Each row has a class, written as a number after it.
[   0  -30 -311 -114  130   58  -48 -310   96 -251   82 -240  159  -53
 -119  175  -66   75  -14  -33  -62  147   -1    9 -154   76 -255  109
 -121   36  -34 -200  -20  -54   42   44  166]
2
[  40    6 -223  262  -45  168  -94  198  159 -212   43  -97  121  216
   82  338 -100  -71  159   95 -216   16  -55   49  133  166   46  -30
 -161 -283    4  -28  326  226    7 -204  256]
10
[-100  -91   46   48 -150  -57  112    0   33 -106 -126 -128    0   72
 -158  -16 -208  144   29   58 -187  -83  -87   87  142  279  -37  163
   23  -33   -7 -226  -60   21 -102  -69  -49]
8
[  40  228 -131   39  -70 -122  -95    7   -6  -96  -99   60  -11  -18
  147   75   29   -6  -40   90 -181   41  257 -117  231   -4   -4 -348
  -65 -305 -194   -1 -150  153   71  -43  148]
10
[ -93  272 -233  255 -112 -245  -17    7  121 -273  200  314   -5  131
  -52  185  -32  160   21 -102 -102   11  212 -197  -66  147  -56 -156
 -107 -232 -282 -256   73  165  350 -408  203]
5
[ 121  -91  150   52 -313  206  155  -60 -116  -79 -188   64   92  162
   57  170  -60  121  183  159  283 -105   22  170  436  138  135  -36
 -124  206  130  -75  204   51   56 -198  -17]
10
[  42 -109   -3  126  -96   68   47  -27  -65   63 -126 -100   13   96
   45  187  -41  -18  146   -3   -3 -134  -97   15   59   12  227   42
   42  113  122 -105  -85  141 -137   42 -148]
7
[-194    4 -108 -180 -103   36  145 -278   39 -103  167  143  107 -165
 -326   25  413  218   22   78   46  129  -22  -50 -304   46 -202   91
 -343  191   30 -113   75  -74   76  -45 -174]
4
[  11  -27 -109   36  -10  192  -13   10  120   -9  473  -98   73  140
  102  199   62  -12 -195   55  111 -116  -57 -126  -75  -18   74  -25
  -24 -117   94 -255   86   42  242    1  -18]
10
[ -74  324  413   -8   48    1  106   91 -146   13  220  462 -210  -84
  332 -192  162   28  -78  139  122    1  435 -160 -139   51   85  -42
 -197  -28  -32 -106  -74  -89  -94   -2   -1]
9
[ -71  212 -335  -40 -159  235  310  -12   41  142  247 -109  321  136
  -48  293  327  -25 -126  126  283 -318  179  -37  -72  198  -16 -212
   83 -204   64 -716   34  -45  -68   25  113]
7
[  54   55  -75 -135  -70   97   43   23    5   31   13 -191   20  213
 -125 -218  -12  -11   -7  129  -74  121 -205  221 -412  -56   -8  140
  204  -19  -90   29  311   72  100 -194    5]
10
[  36   43   30    9   45  152  183   79 -171   33  -99  144  109  -13
  138  -85 -166   63 -188  -19  -86 -142  143  -22  107  109  247 -167
  -78  -12 -143 -294   36  122 -140 -114  179]
9
[ -37   37 -190  130   -3  222  -21  135  177 -202  -60 -351  131  -44
   23  243  232  -67 -135  106   20 -161   44  159   43   32 -306 -237
 -131  -87 -177 -307  237  214 -374 -116  179]
8
[  75   81 -332  172   -5  -59 -415 -241  126 -484 -140  -36  233  -16
 -111  199 -249  102  104  114 -407  206  160    4  332  -18  -18 -403
   32 -406   20   -4 -110  -66  106 -183  155]
7
[ -10  167  278   -3   19  -69   55 -108 -282  104  -12  357  -83 -113
  -22  -68  -63   89 -259  130   56  -89  201    2   83   34  -65 -125
   88 -101   67  265 -110 -237  -21 -156   91]
4
[  97  -16 -123 -149   15 -313  -95   51  232  158  334  517 -266 -287
  284 -357  321  167 -404  140  -73 -364 -137  -74  296 -359 -196   25
 -672   -9   50  226  314  247 -113   85 -246]
4
[ 140 -188 -174 -209   43   44   48   33  217  129  472 -169  221 -109
  -96  166  166   57 -179   85   50 -487  -26 -151   19 -142 -119 -167
  -12 -228   79 -332   30  227 -127 -165    6]
8
[ -45   31   39 -129 -108  253  121  -20 -150 -354  351 -164   99 -132
  -78  510 -113   82 -172   50 -188 -194    7  -32  158  285  -75  -39
 -180 -171  146   28   90   -3 -117 -126  119]
0
[-252  186  196  -62    1 -105  189   21 -129  317 -149 -250 -144  -11
 -440 -300   59  -97 -202 -261 -105  234  -90 -157 -166 -118 -410 -193
  -28  -34 -121  -42  -68   40   -9   20  100]
9
[ 113  -23 -176   -4   88   26 -196   -6 -220 -137 -223    8  100  246
  -85  139 -147   36 -178  -75  -85  228   27   31   71 -163  -10 -255
 -207  -60   15  169   59   88  166 -114  230]
1
[ 268  -88 -327 -549 -832 -124 -120  -86  101  280 -591 -686 -223 -126
 -562 -174   41 -134   -1 -155 -347 -186  390  323   23 -416 -709 -481
 -102  101 -159   50 -168   81 -433  150 -271]
0
[ 117  -96 -108 -293  -35  387  -11  323  146    8 -155   10   56  201
 -296 -204  -77 -167 -169 -282 -215   39   99  341  -14   63 -336   94
  186 -181 -116  303   77    5   52 -154 -205]
6
[ 180   12 -275  -87  -14    5 -123 -126  102   66   21  -67   57  128
  -30  380  116   26 -107   64 -167  -73  -96  142 -133   -5 -175  -69
  -70 -115  145 -163   31  194   38  -75   59]
1
[ -46  186   28   84  -51 -145 -309   43 -109  -63 -139 -167  -70  102
   37  -72  -40  -46 -214  145 -204  116   68  -59  -50 -212    8 -339
  -51 -108 -148  237  201  169  -66 -192  -26]
6
[-157  -15  102 -180  149   52 -272  153  -76 -272  495  394  -43 -222
  175  -77   89  279 -164 -110  224   39  313 -190 -658   50  230  319
 -202  425  -10  208  498 -242   90  -20 -218]
3
[   8   99  -11  152 -210  152  200  -69  -12  262  315  -38  219  333
  -10  379  224   79   47  100  -11 -443  370  -43   19  -17 -160  -30
 -327   81  139  -91   26   60  -25 -278  -20]
9
[  12  -51   -1   14  177  152 -208   80 -177 -368   69  -13  -13 -268
  280  186   -5  121 -188  251  258    7   93  -70 -182   29  110  -35
  -23   68   70  -18   53  -30 -124   22  140]
7
[ 345 -361 -100 -703 -155  -61 -173   32  -59   86 -267  204    2 -492
  -88 -329   91  -79 -142   31   59   56  158  480  107   76    1 -134
  126  100 -158  377   49 -136  -89  -42  -92]
8
[ -42  -64   -4   70   66   61  -23  186  -87  152   36  -91   -7  106
   85   75  -37  -36  -56  -55  138   -2  -18 -133 -126   61    8 -121
   22  -11   19 -153   16   72   -6 -158    9]
0
[   4 -223 -178   96  159 -222 -243  -17  -13  -10  201  173   61 -228
   73  108   88 -111 -402   13  128  -96  -67 -382 -147 -329  -31 -339
 -120 -100 -226  -29   13  268   70 -228  -75]
10
[ -33   72   -3 -135  -48   93   66   40 -260 -289  102  333   10    5
  -48   96   46   74 -250   34   55   30   -3  -29 -196   30   -2 -133
 -307   11   34  -63   97  133  120   -4  137]
6
[ -91   47   95  -21   89   10   37  -65  138 -130 -206 -466   30 -143
 -188   98   75  -41 -139  182  -38  104  -26    8 -195  -65 -220  -48
   21  -29 -242 -304  -17  126  -58  -80  155]
0
[  37  -74 -108   15  -80  -12   17  107  -41  -84  119   -2   20  -65
  127   94   50  110  -10   33  103  -28  -60 -138   96   98   42    8
  -69  -38  -21 -144  -26  177  125  -95  106]
8
[   7  -57 -285 -144  235  318   23   86    8  -82   -5   18  225  264
 -266  232  -79   86 -110   79 -171  -38  115  222   47  224 -132  132
 -333 -124  303 -186  129  227  127 -337  102]
3
[ -54 -143 -238   21  -24 -147 -279 -266  -32   24   -5  145   70  -17
  -86   95   74  143 -135  -27  111   -4   51 -300   27  -76  -76 -182
 -346  211  139  -18  113 -129 -240 -156 -220]
9
[  47 -103  186 -256   94  257 -141  362 -168  -80    4  175 -256 -202
  211  -57  297   67 -139   43  623  136 -108  133 -366  -10  -82  -55
   23  332  226  -78  246  223  128   43 -120]
3
[ 107  -92  -24 -103 -121  101   42  142  -52  -10  212 -109  -22   98
   84  138   95   34 -105   84  257  -99  -94   -7 -143   35  -69  -49
   40   38   74 -203   68  142  158 -135   33]
3
[-268  410 -161 -141  201   17 -226 -420  139 -537   28 -444  427 -265
   99  -38  576 -127 -134  191 -353  246  384   40 -632 -332 -393 -155
 -299  211 -499 -255  219  362 -214  125 -106]
8
[ -74   41 -113   40  -33   27  113 -110  -80  123   73  251  -14  190
 -114   50  170   51 -116   49  104 -172    9  111 -182  -26  -23 -124
 -232  165    6   75  100  -11   23 -110  -73]
10
[  61    4 -151  -33  -41 -118  -45 -161   73   76  131  227   70  124
 -145   -9  122   -5  -88  -85   50  -61   39   28 -170 -273 -152  -51
 -191   73    8  -61  126  -50   89 -133  -81]
5
[ 132  144  153 -379  258 -276  142 -273  274  170 -149  636  -39  167
 -164 -452  -17  216 -339   53 -316  191  -11   93  297  272 -198   26
 -490 -173 -215   82   75  118  463  151  379]
4
[  58   77 -157  125   54  194   83  182    9  -31  196   79   51  171
  271  231  178  -66  148   73  171  -28  -34  -60   16  176   50   42
  -51 -140  164 -164   21  187   45   -8  206]
9
[  56 -161  141  -63  -43  -18  -46 -280   14  174   -6 -161   41 -103
 -166 -127   13 -139   32 -108  -73   98  -11  287 -169 -117   -2   35
  157  237 -124  171    6 -239  -31  -78 -202]
7
[ -88 -110  -11  -47  141    2  -36 -233 -135  -31  110   35  107  -43
 -193 -187  -40   16  115 -146  101  290   50   94 -388  -40  -26  229
  -17  258  -30  133  107 -271  114  -17   41]
10
[  84  -88 -135  111  -27   54   42   78  -92   54  -19  269   -9  -64
   17  124   40  110  152  -28   82 -154  239  100 -189  -25    7  238
  -82   42   76    2    9  -36 -188  -79   22]
4
[-101  220 -322 -116  280   47  175 -239  227  146  293   78  174  -33
 -105  177  -17  229  -68   35 -126 -520  359 -143  368  204  204  140
 -171 -108  402 -394 -241  174  178  182  116]
4
[  13   64  -35   13    5   -1 -140 -103  -84  -57  -81 -145   13   26
 -130  237    9  -20 -489  197 -114 -103   24  -25  -82 -321   67 -276
 -102  -27  -95   93   43  151   76  -72   37]
2
[ -89  -63 -399  -20 -403 -170   90   24  -51 -200 -175 -224 -114 -134
 -346  358  216  193  157   83  -98 -268   32  177 -240   88 -123  245
 -147  159   97  -49  -95  135 -277  328   68]
9
[  62 -117 -268 -128   76   68  -25  -11  -10 -163   33 -190  127  -30
  -27  251   67  131 -229  139   21   -2  -30 -236 -146   49   66   18
  -42 -109  -60 -335 -157  155   24    9  126]
3
[ 305   95 -308 -212   11  -75  -25  115 -180   21  -61  215 -144  -79
  -16  166 -190   39  271 -152  -56    6  351  453 -257 -104  -74   73
  151 -270   20  268   -5   16  123   25  238]
4
[-101  188 -176   42  205  112  -14 -206   98 -143  177   32  156  -43
   64  102  168  291   31 -137  -63  113   92  -68    1  133 -138  -44
 -299   96  -67 -195  138   44   50   57  163]
2
[ 156 -324 -185  -39  -46   72  -19   78  127   80   11  -33  177  153
    2   82   21 -108   97    7   48  -85  -99  200  -39  -61  -46  -46
   72  -19  -56   30    7  -56  -10  -93 -133]
2
[ -16  -49 -243  128 -107   33  -41   52  -20 -185   91  -18   52  -13
   42  199   33   37  -22   62  113  -43 -182 -222  151   42   42 -249
 -152  -67   39 -169  166  167  -37 -239   63]
3
[-150   36 -339  188 -185  174   22   22   -4  -85 -236 -310  170  180
  -74  334  111  150 -124  -36   -4  -66  -77 -204   42  -17 -154  -98
 -110   57  -86 -179   47   96 -145   90 -116]
2
[ 146  -20 -131  -16  103   40  -62 -323   67  -87   66 -500  344   90
  332    7  235  -53  156  148  173  305 -200  217  -90  -57 -151  -32
  319   71 -220  -68 -103 -142  252  250  181]
0
[  13 -105 -136  -33  -99   68   29  111  -28 -189   28 -291   42  -44
   24  -22    9   60  -48  143  154  -49  -73  -17    9   73  -12  -59
   99  -21 -104 -169  121  207  -68 -193   57]
1
[  -5  -91 -306  -26  -45  141   62   30  -63   45  125  162   98  149
 -253  357   58  134 -143 -114  103 -199   41 -119  -13  -23  -43  145
 -287   20  168  126  143  -40  -11 -113  -60]
5
[ 102 -186   13 -159  -91  102  -66  181 -104  -10   -2  -79  -30  -56
   -3  -43 -157  -53 -275  185  133 -102   60  183 -113   79   32  -37
  246  -81  -19 -137   93   79   29 -277  -55]
10
[ 106 -204   33  -11  -19    4  -78 -166  -67   74 -123  -70   -8   12
   46  -95 -166  -16 -123   92   48  -59    7   15  -71  -68  250 -108
  125  202  -89 -115 -102   18  -21 -118 -156]
3
[-202  -65 -409  310  149  175 -250 -169  -21  154   62  -79   80   99
 -168  387   18  -65 -178 -322  -34  -70  113  159 -384  -39  195 -334
 -328  448   47 -151  326 -208 -231 -191    4]
2
[ -99  -51 -173  -24 -189  -46   75   15   75  -44 -124 -300  146   63
 -155    5   22   98  -21   98 -208  -58  -19  132  -11  158 -160  -44
  -44  -33 -129 -387   48  170 -112  -86  -38]
2
[-113 -121 -245  105  119   71 -198 -271  119 -373   -5  -93  208 -164
 -100  203   43   63 -259   83   35   73  -83 -180   64  -80  -40  -82
 -255   84   -4 -421   52  310  133  -22  -40]
8
[ -58  251   52  107   43  -76   72 -119   80   57 -223  -58   68  270
 -265 -125   28  259   32   48 -262  -86  280  211   70   15 -238  -40
  144 -216 -179  -77 -164  244   75   -7  -86]
7
[  78   50 -208  -12  -70   -2  -40   86 -104  -77  138 -295   85   79
 -145  294 -164  156  -91  -31  -46 -164   15  -47  -24 -250 -200 -266
  118 -265   70 -218  -10  228  204 -342   91]
10
[  78  -13  152  -42   40  -12   78 -242    2   45  158  137  152  129
  235 -151  -63  -83  -69   35   58 -112 -167   -2   68  126  370  118
  259  172   48 -192   -1   42  169  108  -86]
3
[  42  187   51  -51  121  -72 -207  -79  133 -189  136  168  -48  -26
   12   76   26   -2 -120  -39 -160  194  219  -62 -111  -53 -189 -112
 -125 -176 -193  244  112   63  248  -81   99]
1
[ 150   -3 -231  -76  -66 -151   17 -274  123  223  229  200  176  107
    5 -211   21  -56   16   61  -33   50  131   99 -160 -142  -17  164
 -130   40  -81  -75   90 -213  369 -155   45]
3
[ 152  229  286 -225 -275 -277   -9 -183  -82   86  184  454  -67   -6
  290 -550  209  108 -169  373  149  -46  222   50   53   12   84  -59
   73    2  -97  -88  116   43  175  -42 -139]
3
[ -69   26   87  153   41  186   22  205  -69   22  229  -56  -89   47
   36  231  -46  121 -237  145  -31 -165  -18  -69 -271  -54  110  -93
 -112  -52   13 -156  161  266  149 -288   35]
10
[-142   50   86  293 -292  383 -101  340 -173 -404 -273 -253   25    5
  167  534   90 -131 -109   21 -148   68  112 -173    2   89  -72 -643
 -345   48 -218 -124  206  331 -367 -315   41]
9
[  48 -198 -232   99  198   28  -34  -88 -154  387 -211 -177  108  196
   74  214 -122 -139 -129   18   12   21 -226  -64  161  -93  441   27
   -5   76  131  167 -221  -36  147  128   25]
8
[-146  117   73  122  -89 -432   73 -295   92  210  178  287  -83  269
 -201 -288   37  -89   12 -103  -16   30   58 -391   46    5   10   24
  -71  -35 -148  125 -199 -114  181 -129 -187]
7
[ -20  205 -131  -84   41  298  263  201  132 -221  157 -252  188  110
 -159  434  176   -8  203 -172 -223 -126  243  342 -214  221 -471  117
 -340 -130  -58 -243  288   76 -276  -85  430]
0
[ -79   46   45 -142 -132  -32  -20 -128  214  -24    2 -144  165   -3
 -225 -256  278   40 -183  200  -25   -8   78   49  -57  -13 -342  -66
  -86    3  -30 -519  144  222  -60  -14  -65]
2
[ -34  -31 -187  123   -8  118 -165  -47 -183  -88  -12 -113   35 -191
  -90  254 -180 -179 -137   13    3   30  272 -150 -139 -217  -98 -192
  -97  -72   32   77  -87   69  116  -57  148]
10
[-170 -101  -81  185   31   60  117 -102  -91 -242  168 -252  -81 -250
  -95  222  -71  170    1  183  144  -28 -261 -297   68  145  155   55
 -142   16   94 -146  -73   54  -68  -23  212]
0
[ -93  -12 -144  121   44   83 -131 -330 -144 -266   10  -49  133   72
 -272  369 -209  168 -136  135 -209 -164   62   93   46   -3   -6 -272
 -169   34  150  133   19  160   93 -165   12]
10
[ 143  257 -173  -95 -124 -177  -57  -85  266  -40 -168  -48  233 -233
  -47 -181  264  -24  -30  165 -116  510  424  327  -36 -357 -336 -136
 -126 -355 -651 -113  237 -115  579  -55  318]
1
[ 103   35 -174  419  165  188  250 -340   51  414   78 -402  210  245
   56  337 -120 -111  -13   60   15 -166  116   57 -276 -304  234   90
  -47   52 -231 -374  -90  -39  152   60  354]
0
[ -15 -104 -729  -13  214  282  131  -41  -13   21   31 -175  285    4
  -37  355  -65  147   20 -158  141 -152   -7  -16  186  226  -83  134
 -256   31  284 -372  -48   -7  -40  148  335]
2
